B =
-0.07,0.12,-0.02,-0.11
0.05,0.14,0.06,-0.12
0.07,0.06,-0.06,0.15
-0.05,0.07,0.01,-0.03
-0.07,0.19,-0.02,-0.08
0.04,0.04,-0.03,0.12
0.05,-0.18,0.03,-0.07
Rows and columns are counted from 0.
row 0 col 0	-0.07
row 1 col 1	0.14
row 6 col 0	0.05
row 2 col 0	0.07
row 2 col 2	-0.06
row 3 col 1	0.07
row 1 col 2	0.06
row 0 col 1	0.12
row 5 col 1	0.04
row 6 col 3	-0.07
row 3 col 2	0.01
row 0 col 3	-0.11
row 1 col 3	-0.12
row 4 col 3	-0.08

data =
[[-11  37 -29  40  16  23  46 -19]
 [-29  29 -38  29  23  -6  23 -34]
 [-21  -2 -16  -4   8 -23 -13 -19]
 [-24  27 -34  28  17   1  26 -29]
 [-48 -11 -34 -16  14 -59 -38 -42]
 [-30  -1 -23  -4  12 -33 -17 -27]
 [-33  -4 -34  -5  -2 -26 -11 -34]
 [-15  34 -30  36  18  14  38 -22]
 [ -4  15 -12  16   6  10  19  -8]
 [ 35 -40  40 -39 -41  12 -27  38]
 [-31  21 -39  21  16 -11  16 -35]
 [-12 -18 -16 -17 -24  -8 -12 -14]
 [-41 -15 -29 -19   6 -51 -36 -36]
 [ 48 -69  66 -69 -57   1 -58  57]
 [-13  36 -26  37  23  14  38 -19]]
data[0][0]	-11
data[11][4]	-24
data[5][2]	-23
data[4]	[-48, -11, -34, -16, 14, -59, -38, -42]
data[3][4]	17
data[:, 0]	[-11, -29, -21, -24, -48, -30, -33, -15, -4, 35, -31, -12, -41, 48, -13]
data[6]	[-33, -4, -34, -5, -2, -26, -11, -34]
data[5][3]	-4
data[:, 1]	[37, 29, -2, 27, -11, -1, -4, 34, 15, -40, 21, -18, -15, -69, 36]
data[14][6]	38
data[11][2]	-16
data[12][5]	-51
data[1]	[-29, 29, -38, 29, 23, -6, 23, -34]
data[13][2]	66
data[14][2]	-26
data[10][7]	-35
data[8]	[-4, 15, -12, 16, 6, 10, 19, -8]
data[3][3]	28
data[2][3]	-4
data[2][0]	-21
data[5][4]	12
data[9][2]	40
data[14][0]	-13
data[5][6]	-17
data[14][3]	37
data[3][0]	-24
data[4][1]	-11
data[7][7]	-22
data[14][4]	23
data[12]	[-41, -15, -29, -19, 6, -51, -36, -36]
data[6][4]	-2
data[9][6]	-27
data[8][0]	-4
data[13][1]	-69

a = [ 77  21   8 -43  24 -33]
a[0]: 77
a[3]: -43

W =
[[-17 -10  18 -31 -48 -22]
 [-27  -3   8 -16   2 -22]
 [ 11   0  23  -6 -10  20]
 [  0  31  22 -27  21  -9]
 [ 21 -12 -43  20 -28  43]
 [-14   3  -1  -3 -20  22]
 [-18  -2 -12 -25 -20 -31]
 [-21  26  31  13 -23   7]
 [-19  26  18  24 -29  -1]
 [-16  34  21  -3 -44 -10]
 [ -8  16  15   7  -2  13]
 [  7  12  61 -10 -26  17]
 [ 44  36   1   3  -7  -6]
 [-41   5  72 -27 -22 -14]
 [ -4  -1  26 -20 -20 -24]]
W[0,0] -> -17
W[3,2] -> 22
W[7,0] -> -21
W[2,4] -> -10
W[14,3] -> -20
W[8,5] -> -1
W[9,5] -> -10
W[:, 3] -> [-31, -16, -6, -27, 20, -3, -25, 13, 24, -3, 7, -10, 3, -27, -20]
W[7,5] -> 7
W[12] -> [44, 36, 1, 3, -7, -6]
W[5,3] -> -3
W[4,1] -> -12
W[5,0] -> -14
W[5] -> [-14, 3, -1, -3, -20, 22]
W[14,2] -> 26
W[0,5] -> -22
W[13,0] -> -41
W[6] -> [-18, -2, -12, -25, -20, -31]
W[:, 5] -> [-22, -22, 20, -9, 43, 22, -31, 7, -1, -10, 13, 17, -6, -14, -24]
W[12,1] -> 36
W[11,1] -> 12
W[5,2] -> -1
W[10] -> [-8, 16, 15, 7, -2, 13]
W[4,3] -> 20
W[3] -> [0, 31, 22, -27, 21, -9]
W[7] -> [-21, 26, 31, 13, -23, 7]
W[7,3] -> 13
W[5,1] -> 3
W[5,4] -> -20

arr = [ 80  38 -53   8  27  -7]
arr[-6] -> 80
arr[3] -> 8

x = array([413, 141, 562, 730, 464, 533, 394, 668, 649, 471, 423, 609, 810])
x[0] => 413
x[11] => 609
x[2] => 562
x[4] => 464
x[10] => 423
x[5] => 533

X = [-46  34 -40 -16 -57  -1  66 -28]
X[0] -> -46
X[3] -> -16
X[2] -> -40

grid =
[[ 11  19  30  29  33  24  -8  -9  11  31  -6  14  -7  38]
 [-38 -12  12 -18 -28   6  35 -15  19 -20   1 -43  17  57]
 [-24 -18  16  -9  -1  10 -37  16 -19 -59  17 -28  15  10]
 [  6  20  23 -23 -41  20  43  24  35  22  -6   4  -8  19]
 [ -5 -26  24 -47  -2 -76  -5   4  -9 -14 -32 -17  -4  19]
 [  3 -23  29   4  12  -2 -49  25 -40   1   5 -23 -44 -32]
 [-51  48 -17   0  12  14  39   1  68   6 -19  -6 -29  21]
 [-34  51 -21  16 -41  22  -8  13   1 -27 -23   6  39 -51]
 [  3  15  28  22 -15   4 -43  23  12 -18 -43 -21  15 -13]
 [-35  56 -15  12  59  23  29  34  -6   8 -14  24   4 -50]
 [  6  12  27 -30 -26  -2  19  58  -7  12  27  -5  25 -41]]
grid[0][0] = 11
grid[5][6] = -49
grid[10][8] = -7
grid[9][0] = -35
grid[8] = [3, 15, 28, 22, -15, 4, -43, 23, 12, -18, -43, -21, 15, -13]
grid[6][0] = -51
grid[4][6] = -5
grid[:, 8] = [11, 19, -19, 35, -9, -40, 68, 1, 12, -6, -7]
grid[:, 10] = [-6, 1, 17, -6, -32, 5, -19, -23, -43, -14, 27]
grid[10][13] = -41
grid[6][7] = 1
grid[4][9] = -14
grid[:, 1] = [19, -12, -18, 20, -26, -23, 48, 51, 15, 56, 12]
grid[6][1] = 48
grid[1][10] = 1
grid[:, 4] = [33, -28, -1, -41, -2, 12, 12, -41, -15, 59, -26]
grid[6][5] = 14
grid[7] = [-34, 51, -21, 16, -41, 22, -8, 13, 1, -27, -23, 6, 39, -51]
grid[1][8] = 19
grid[9][12] = 4
grid[8][9] = -18
grid[4][12] = -4
grid[9][9] = 8
grid[4][2] = 24
grid[4][3] = -47
grid[8][12] = 15
grid[8][2] = 28
grid[0][6] = -8
grid[7][2] = -21
grid[6][3] = 0
grid[0][3] = 29
grid[:, 7] = [-9, -15, 16, 24, 4, 25, 1, 13, 23, 34, 58]
grid[5][10] = 5
grid[10][4] = -26
